Here is a tiny trained network, its code and every weight. The questions are about switching its units off for an input and a class, where a switched-off unit gives its printed mean instead of its output.

import numpy as np


def w(rows, s, z=0):
    codes = np.array(rows[::2]) - 128.0
    scale = np.full(codes.shape[1], s)
    scale[-1] = z or s
    return codes * scale


def norm(h):
    return h / np.sqrt((h * h).mean(-1, keepdims=True) + 1e-5)


def f(y):
    return np.maximum(y, 0)


def log_softmax(a):
    a = a - a.max(-1, keepdims=True)
    return a - np.log(np.exp(a).sum(-1, keepdims=True))


def net(x, mask):
    res = np.array(x, float).reshape(1, 4) / 4 @ E
    u = 0
    for l in range(3):
        y = f(norm(res) @ A[l][:, :-1].T + A[l][:, -1])
        res = res + np.where(mask[u : u + 5], y, B[l][:, -1]) @ B[l][:, :-1]
        u += 5
    return log_softmax(norm(res)[-1] @ U[:, :-1].T + U[:, -1])


A, B = {}, {}
E = w([
[40,155,3,47,139,26],'x0',
[138,253,153,139,111,97],'x1',
[116,152,147,169,235,118],'x2',
[231,127,113,127,150,93],'x3',
],0.002)
A[0] = w([
[137,127,114,145,4,120,6],'L0N0',
[25,134,192,135,100,214,125],'L0N1',
[136,186,99,169,66,121,185],'L0N2',
[131,16,121,118,110,168,93],'L0N3',
[148,223,162,152,109,142,60],'L0N4',
],0.0039,0.0022)
B[0] = w([
[241,59,78,8,105,254,163],'L0N0',
[161,169,54,192,103,158,255],'L0N1',
[63,120,125,62,126,155,218],'L0N2',
[113,185,152,63,149,142,214],'L0N3',
[132,193,178,60,117,112,194],'L0N4',
],0.004,0.0021)
A[1] = w([
[119,35,145,137,155,142,121],'L1N0',
[93,166,172,203,219,108,123],'L1N1',
[255,129,123,117,137,71,141],'L1N2',
[120,17,88,121,166,171,100],'L1N3',
[87,130,150,189,222,85,2],'L1N4',
],0.0057,0.0019)
B[1] = w([
[87,208,145,113,63,100,182],'L1N0',
[153,89,90,46,15,172,253],'L1N1',
[27,151,83,157,86,196,243],'L1N2',
[140,254,148,95,100,117,223],'L1N3',
[154,60,94,73,84,174,192],'L1N4',
],0.0052,0.0026)
A[2] = w([
[121,70,73,112,175,14,109],'L2N0',
[36,107,31,207,89,136,142],'L2N1',
[145,131,196,142,41,197,126],'L2N2',
[215,78,254,185,138,150,111],'L2N3',
[68,191,102,62,103,66,254],'L2N4',
],0.0045,0.00086)
B[2] = w([
[7,51,145,195,39,53,151],'L2N0',
[177,184,57,244,137,164,189],'L2N1',
[100,68,92,144,251,8,239],'L2N2',
[11,35,74,129,74,4,151],'L2N3',
[170,47,247,170,195,126,254],'L2N4',
],0.0038,0.0051)
U = w([
[67,64,122,180,134,50,179],'0',
[152,89,72,1,69,196,168],'1',
[124,223,252,81,151,109,168],'2',
[116,205,51,240,114,201,149],'3',
[200,140,146,139,161,165,71],'4',
[210,178,136,148,115,155,2],'5',
],0.0085,0.0043)

Each question gives the input, the list of numbers given to net, and the class t.
The units are the neurons (one row each of A and B). Each row of codes is followed by its name. A weight is (code - 128) times the scale printed after its matrix; where a second scale follows, it is the last column's (A, B and U).
mask holds one flag per neuron, layer by layer. A switched-off neuron (its flag False) gives its mean, the last column of its row in B, instead of its output. The means were averaged over made-up inputs and are rounded, as every weight is.
A unit's drop is (log p(t) with every unit on - log p(t) with that unit switched off) / (log p(t) with every unit on - log p(t) with every unit switched off).
The circuit of an input: a set's keep is (log p(t) with only the set's units on - log p(t) with every unit switched off) / (log p(t) with every unit on - log p(t) with every unit switched off). Starting from the 12 units with the biggest drops (on a tie, the unit counted first), units are removed one at a time, each time the one whose removal leaves the highest keep (on an exact tie, the one counted first), for as long as the keep stays at least 0.8.
circuit, biggest first: the units of the circuit, biggest drop first
most important unit: the unit with the biggest drop
k most important neurons: the k neurons with the biggest drops, biggest first
top k neurons in layer l: the k neurons of layer l with the biggest drops, biggest first
input [-8,0,-1,7], class 0: circuit, biggest first	(L2N3)
input [6,-6,-4,-7], class 3: top 3 neurons in layer 0	(L0N4, L0N1, L0N2)
input [3,-4,3,-8], class 3: 3 most important neurons	(L0N1, L2N1, L2N2)
input [-6,-5,8,-8], class 1: circuit, biggest first	(L1N1, L2N4)
input [8,3,-3,7], class 0: circuit, biggest first	(L2N4, L2N0, L1N1)
input [4,-5,7,7], class 1: circuit, biggest first	(L1N4, L2N2)
input [6,2,7,4], class 1: circuit, biggest first	(L1N4, L1N1, L2N2)
input [8,-3,-6,1], class 0: circuit, biggest first	(L1N1, L2N4)
input [0,0,5,4], class 1: 2 most important neurons	(L1N1, L1N4)
input [-5,6,-4,4], class 2: 4 most important neurons	(L0N4, L1N2, L2N1, L0N2)
input [-1,0,4,-5], class 3: 3 most important neurons	(L0N1, L2N1, L2N4)
input [-5,-5,6,4], class 1: 3 most important neurons	(L1N1, L1N4, L0N0)
input [-5,0,-3,-5], class 0: 3 most important neurons	(L1N2, L2N2, L2N3)
input [-1,0,-2,-6], class 3: circuit, biggest first	(L0N1)
input [-8,-8,5,1], class 0: 4 most important neurons	(L2N3, L2N2, L0N2, L2N4)
input [-8,0,4,7], class 0: 2 most important neurons	(L2N3, L2N2)
input [7,-8,7,3], class 2: 2 most important neurons	(L1N3, L0N1)
input [7,-5,8,-1], class 1: top 3 neurons in layer 0	(L0N2, L0N0, L0N1)
input [1,-3,3,-4], class 3: top 2 neurons in layer 0	(L0N1, L0N0)
input [-3,0,-2,5], class 3: most important unit	L1N2
input [7,3,8,7], class 1: circuit, biggest first	(L1N1, L2N2)
input [-8,6,5,-4], class 0: 3 most important neurons	(L2N3, L2N2, L1N3)
input [-5,4,-3,1], class 0: 2 most important neurons	(L2N2, L1N3)
input [-8,-3,3,5], class 0: 2 most important neurons	(L2N2, L2N3)
input [-8,0,-8,-5], class 0: top 3 neurons in layer 1	(L1N1, L1N2, L1N4)
input [2,5,0,-2], class 2: 2 most important neurons	(L2N2, L0N4)
input [0,-6,5,-3], class 2: circuit, biggest first	(L1N3)
input [4,-4,8,-1], class 1: 2 most important neurons	(L1N4, L1N1)
input [3,-2,-1,-2], class 4: top 3 neurons in layer 2	(L2N4, L2N2, L2N3)
